Below is a small trained network, with its code and all its weights. Each question gives an input and a class and asks what happens when units are switched off, that is, made to give their printed mean instead of their output.

import numpy as np


def w(rows, s, z=0):
    codes = np.array(rows[::2]) - 128.0
    scale = np.full(codes.shape[1], s)
    scale[-1] = z or s
    return codes * scale


def f(y):
    return y / 2 * (1 + np.tanh(0.7978845608 * (y + 0.044715 * y**3)))


def log_softmax(a):
    a = a - a.max(-1, keepdims=True)
    return a - np.log(np.exp(a).sum(-1, keepdims=True))


def net(x, mask):
    res = np.array(x, float).reshape(1, 5) / 4 @ E
    y = f(res @ A[0][:, :-1].T + A[0][:, -1])
    res = res + np.where(mask, y, B[0][:, -1]) @ B[0][:, :-1]
    return log_softmax(res[-1] @ U[:, :-1].T + U[:, -1])


A, B = {}, {}
E = w([
[74,185,140,229,102,139,215,188,95,116,48],'x0',
[169,114,54,93,107,132,141,150,93,179,80],'x1',
[132,72,110,174,152,210,70,6,122,186,105],'x2',
[142,229,112,119,174,79,100,136,138,185,126],'x3',
[123,190,30,106,82,181,167,124,175,153,154],'x4',
],0.014)
A[0] = w([
[123,73,85,163,75,247,135,78,110,157,79,165],'neuron 1',
[99,120,144,127,149,148,117,91,166,131,202,109],'neuron 2',
[64,122,150,199,116,138,169,157,150,96,161,120],'neuron 3',
[143,175,47,75,78,137,158,174,133,173,128,90],'neuron 4',
[106,58,217,138,108,110,156,155,78,66,67,181],'neuron 5',
[123,147,161,106,101,79,172,209,113,70,144,122],'neuron 6',
[133,140,132,154,115,154,126,122,108,148,138,3],'neuron 7',
[143,71,114,61,63,157,134,130,143,71,186,92],'neuron 8',
[120,88,164,135,91,97,105,163,85,111,85,85],'neuron 9',
],0.014,0.0061)
B[0] = w([
[83,161,181,117,7,156,151,84,137,122,66,250],'neuron 1',
[149,105,110,89,95,142,108,83,170,131,130,185],'neuron 2',
[92,132,163,118,99,88,157,138,28,74,88,190],'neuron 3',
[153,130,81,195,197,45,226,139,158,141,162,196],'neuron 4',
[166,58,210,196,173,106,128,137,121,111,127,244],'neuron 5',
[87,150,136,145,55,183,149,57,162,148,101,223],'neuron 6',
[144,150,135,148,139,127,146,152,103,130,109,133],'neuron 7',
[134,145,91,64,170,156,20,169,141,79,139,203],'neuron 8',
[144,81,135,175,143,145,103,80,152,127,177,181],'neuron 9',
],0.013,0.025)
U = w([
[113,178,42,117,118,108,178,170,135,95,123,106],'0',
[94,88,102,105,124,214,140,190,71,145,199,9],'1',
[155,128,97,35,187,145,25,210,2,165,125,3],'2',
[75,155,178,148,65,148,131,119,107,93,82,181],'3',
[179,70,124,179,242,83,138,149,112,105,162,123],'4',
[103,101,111,113,122,193,117,199,91,137,168,13],'5',
[148,106,121,48,130,164,7,111,151,100,137,235],'6',
[148,124,109,61,80,122,107,81,150,178,117,131],'7',
],0.012,0.0069)

Each question gives the input, the list of numbers given to net, and the class t.
The units are the neurons (one row each of A and B). Each row of codes is followed by its name. A weight is (code - 128) times the scale printed after its matrix; where a second scale follows, it is the last column's (A, B and U).
mask holds one flag per neuron, in row order. A switched-off neuron (its flag False) gives its mean, the last column of its row in B, instead of its output. The means were averaged over made-up inputs and are rounded, as every weight is.
A unit's drop is (log p(t) with every unit on - log p(t) with that unit switched off) / (log p(t) with every unit on - log p(t) with every unit switched off).
The circuit of an input: a set's keep is (log p(t) with only the set's units on - log p(t) with every unit switched off) / (log p(t) with every unit on - log p(t) with every unit switched off). Starting from all 9 units, units are removed one at a time, each time the one whose removal leaves the highest keep (on an exact tie, the one counted first), for as long as the keep stays at least 0.8.
units of the circuit, in order: the units of the circuit, biggest drop first
most important unit: the unit with the biggest drop
k most important neurons: the k neurons with the biggest drops, biggest first
drop of u: that unit's drop, to one decimal
input [1,7,-6,6,-3], class 0: units of the circuit, in order : (neuron 5; neuron 4)
input [-8,4,-4,0,2], class 4: units of the circuit, in order : (neuron 4)
input [-2,5,-4,2,7], class 0: 2 most important neurons : (neuron 5; neuron 9)
input [-7,5,0,8,6], class 4: 2 most important neurons : (neuron 4; neuron 1)
input [-2,2,-4,0,-5], class 4: 2 most important neurons : (neuron 1; neuron 5)
input [-5,-3,-8,3,1], class 7: units of the circuit, in order : (neuron 6; neuron 3; neuron 1)
input [-2,-5,-1,2,-3], class 6: 4 most important neurons : (neuron 4; neuron 1; neuron 5; neuron 3)
input [-1,-5,-6,8,2], class 0: units of the circuit, in order : (neuron 1; neuron 5)
input [-3,6,1,4,-8], class 4: 2 most important neurons : (neuron 1; neuron 8)
input [-8,-1,-8,8,-2], class 7: 3 most important neurons : (neuron 6; neuron 5; neuron 3)
input [-4,5,3,5,7], class 0: 2 most important neurons : (neuron 4; neuron 5)
input [-3,6,2,5,-2], class 4: 2 most important neurons : (neuron 1; neuron 6)
input [-8,5,-8,-7,3], class 6: 2 most important neurons : (neuron 8; neuron 6)
input [-6,1,1,1,7], class 0: most important unit : neuron 4
input [-4,-4,6,3,-8], class 6: 2 most important neurons : (neuron 4; neuron 2)
input [0,-7,5,5,-4], class 6: 3 most important neurons : (neuron 4; neuron 1; neuron 5)
input [-6,-8,1,5,-7], class 6: 2 most important neurons : (neuron 4; neuron 2)
input [2,-2,1,-8,-6], class 4: 2 most important neurons : (neuron 5; neuron 9)
input [-3,2,4,8,4], class 4: 3 most important neurons : (neuron 4; neuron 1; neuron 6)
input [-6,2,3,-6,6], class 6: units of the circuit, in order : (neuron 8)
input [-5,-8,-2,1,-8], class 4: 2 most important neurons : (neuron 1; neuron 5)
input [6,4,0,8,8], class 0: drop of neuron 5 : 2.1
input [5,-5,2,-1,-6], class 4: drop of neuron 1 : 0.4
input [8,8,-4,-4,5], class 0: drop of neuron 3 : -0.1
input [4,0,-1,0,6], class 0: drop of neuron 8 : 0.0
